Below is a small trained network, with its code and all its weights. Each question gives an input and a class and asks what happens when units are switched off, that is, made to give their printed mean instead of their output.

import numpy as np


def w(rows, s, z=0):
    codes = np.array(rows[::2]) - 128.0
    scale = np.full(codes.shape[1], s)
    scale[-1] = z or s
    return codes * scale


def f(y):
    return y / 2 * (1 + np.tanh(0.7978845608 * (y + 0.044715 * y**3)))


def log_softmax(a):
    a = a - a.max(-1, keepdims=True)
    return a - np.log(np.exp(a).sum(-1, keepdims=True))


def net(x, mask):
    res = np.array(x, float).reshape(1, 7) / 4 @ E
    y = f(res @ A[0][:, :-1].T + A[0][:, -1])
    res = res + np.where(mask, y, B[0][:, -1]) @ B[0][:, :-1]
    return log_softmax(res[-1] @ U[:, :-1].T + U[:, -1])


A, B = {}, {}
E = w([
[126,124,131,141,137,119,138,124,132],'x0',
[209,183,116,145,214,30,80,226,154],'x1',
[125,72,254,84,65,67,133,178,143],'x2',
[84,47,75,215,103,130,153,235,65],'x3',
[120,153,126,101,88,160,113,155,126],'x4',
[128,125,127,130,129,123,122,128,126],'x5',
[178,177,200,178,150,198,127,136,61],'x6',
],0.0058)
A[0] = w([
[123,183,38,159,190,162,121,121,134,90],'n0',
[169,202,104,125,176,56,99,232,156,78],'n1',
[124,254,160,89,141,87,82,45,167,88],'n2',
[109,113,108,204,92,136,122,171,110,68],'n3',
[136,163,38,152,136,167,78,103,121,84],'n4',
[113,133,112,105,141,103,145,140,138,255],'n5',
[96,99,29,58,106,56,123,139,184,108],'n6',
[114,85,82,166,121,113,75,196,65,98],'n7',
[88,131,112,198,140,132,182,206,142,95],'n8',
[156,178,188,177,127,181,158,155,88,66],'n9',
[122,79,230,95,123,103,83,196,150,69],'n10',
[162,175,201,186,161,171,112,146,70,173],'n11',
],0.0086,0.005)
B[0] = w([
[142,151,194,114,59,37,166,153,94,216],'n0',
[37,81,110,109,61,203,147,33,130,255],'n1',
[198,66,120,116,208,190,200,202,126,241],'n2',
[168,112,147,57,201,145,169,97,155,172],'n3',
[102,109,170,113,86,17,185,120,128,191],'n4',
[164,139,144,197,55,194,99,172,107,244],'n5',
[113,185,130,155,205,115,5,115,121,241],'n6',
[197,112,151,118,190,172,166,146,144,216],'n7',
[180,137,134,75,163,169,154,147,138,194],'n8',
[116,114,148,160,213,71,72,61,114,167],'n9',
[137,180,119,125,105,9,211,113,90,221],'n10',
[89,159,74,134,121,110,26,149,167,238],'n11',
],0.013,0.0044)
U = w([
[217,95,115,108,193,180,179,170,153,79],'0',
[127,159,145,143,76,11,183,127,76,91],'1',
[129,133,99,174,96,152,109,139,131,254],'2',
[30,78,82,121,76,214,144,2,127,114],'3',
[126,173,92,184,177,102,19,131,147,84],'4',
],0.0081,0.0088)

Each question gives the input, the list of numbers given to net, and the class t.
The units are the neurons (one row each of A and B). Each row of codes is followed by its name. A weight is (code - 128) times the scale printed after its matrix; where a second scale follows, it is the last column's (A, B and U).
mask holds one flag per neuron, in row order. A switched-off neuron (its flag False) gives its mean, the last column of its row in B, instead of its output. The means were averaged over made-up inputs and are rounded, as every weight is.
A unit's drop is (log p(t) with every unit on - log p(t) with that unit switched off) / (log p(t) with every unit on - log p(t) with every unit switched off).
The circuit of an input: a set's keep is (log p(t) with only the set's units on - log p(t) with every unit switched off) / (log p(t) with every unit on - log p(t) with every unit switched off). Starting from all 12 units, units are removed one at a time, each time the one whose removal leaves the highest keep (on an exact tie, the one counted first), for as long as the keep stays at least 0.8.
units of the circuit, in order: the units of the circuit, biggest drop first
most important unit: the unit with the biggest drop
top k neurons: the k neurons with the biggest drops, biggest first
drop of u: that unit's drop, to one decimal
input [1,-6,3,-1,-3,0,-7], class 4: units of the circuit, in order : (n6, n1)
input [-2,-3,4,-1,-2,6,7], class 4: top 3 neurons : (n11, n1, n9)
input [-6,4,2,6,1,8,-6], class 0: most important unit : n7
input [-5,6,-5,1,4,-5,5], class 3: top 3 neurons : (n1, n10, n6)
input [4,-3,-6,1,-2,0,6], class 1: top 4 neurons : (n0, n4, n6, n1)
input [1,-3,-7,-1,-4,-4,1], class 1: units of the circuit, in order : (n0, n4)
input [-7,6,-7,-8,3,-4,-1], class 0: top 2 neurons : (n2, n10)
input [5,0,-1,3,-6,4,-6], class 4: top 3 neurons : (n6, n1, n2)
input [6,6,-3,6,6,0,3], class 0: top 2 neurons : (n7, n8)
input [5,6,6,5,-2,1,8], class 4: top 3 neurons : (n11, n9, n0)
input [1,3,5,5,-5,-2,-7], class 4: top 3 neurons : (n6, n2, n0)
input [-3,-4,4,6,-6,-2,8], class 4: units of the circuit, in order : (n11, n9)
input [8,3,-8,-3,-3,5,1], class 1: top 2 neurons : (n0, n4)
input [5,4,-5,-2,1,0,1], class 1: most important unit : n0
input [0,-2,0,0,3,-7,-5], class 4: top 3 neurons : (n1, n6, n2)
input [-3,0,-6,-2,6,4,-3], class 1: units of the circuit, in order : (n4, n0)
input [-5,-3,-8,7,-6,3,8], class 1: top 3 neurons : (n0, n4, n2)
input [2,6,-5,0,-4,4,-5], class 3: top 2 neurons : (n1, n10)
input [1,8,4,-7,5,6,-6], class 3: top 2 neurons : (n1, n7)
input [5,1,-7,-4,7,6,-2], class 1: most important unit : n0
input [3,7,2,-4,-2,-2,-6], class 3: drop of n1 : 1.4
input [7,8,-6,-2,3,8,-4], class 3: drop of n10 : 0.1
input [5,2,1,8,-3,4,3], class 0: drop of n7 : 0.1
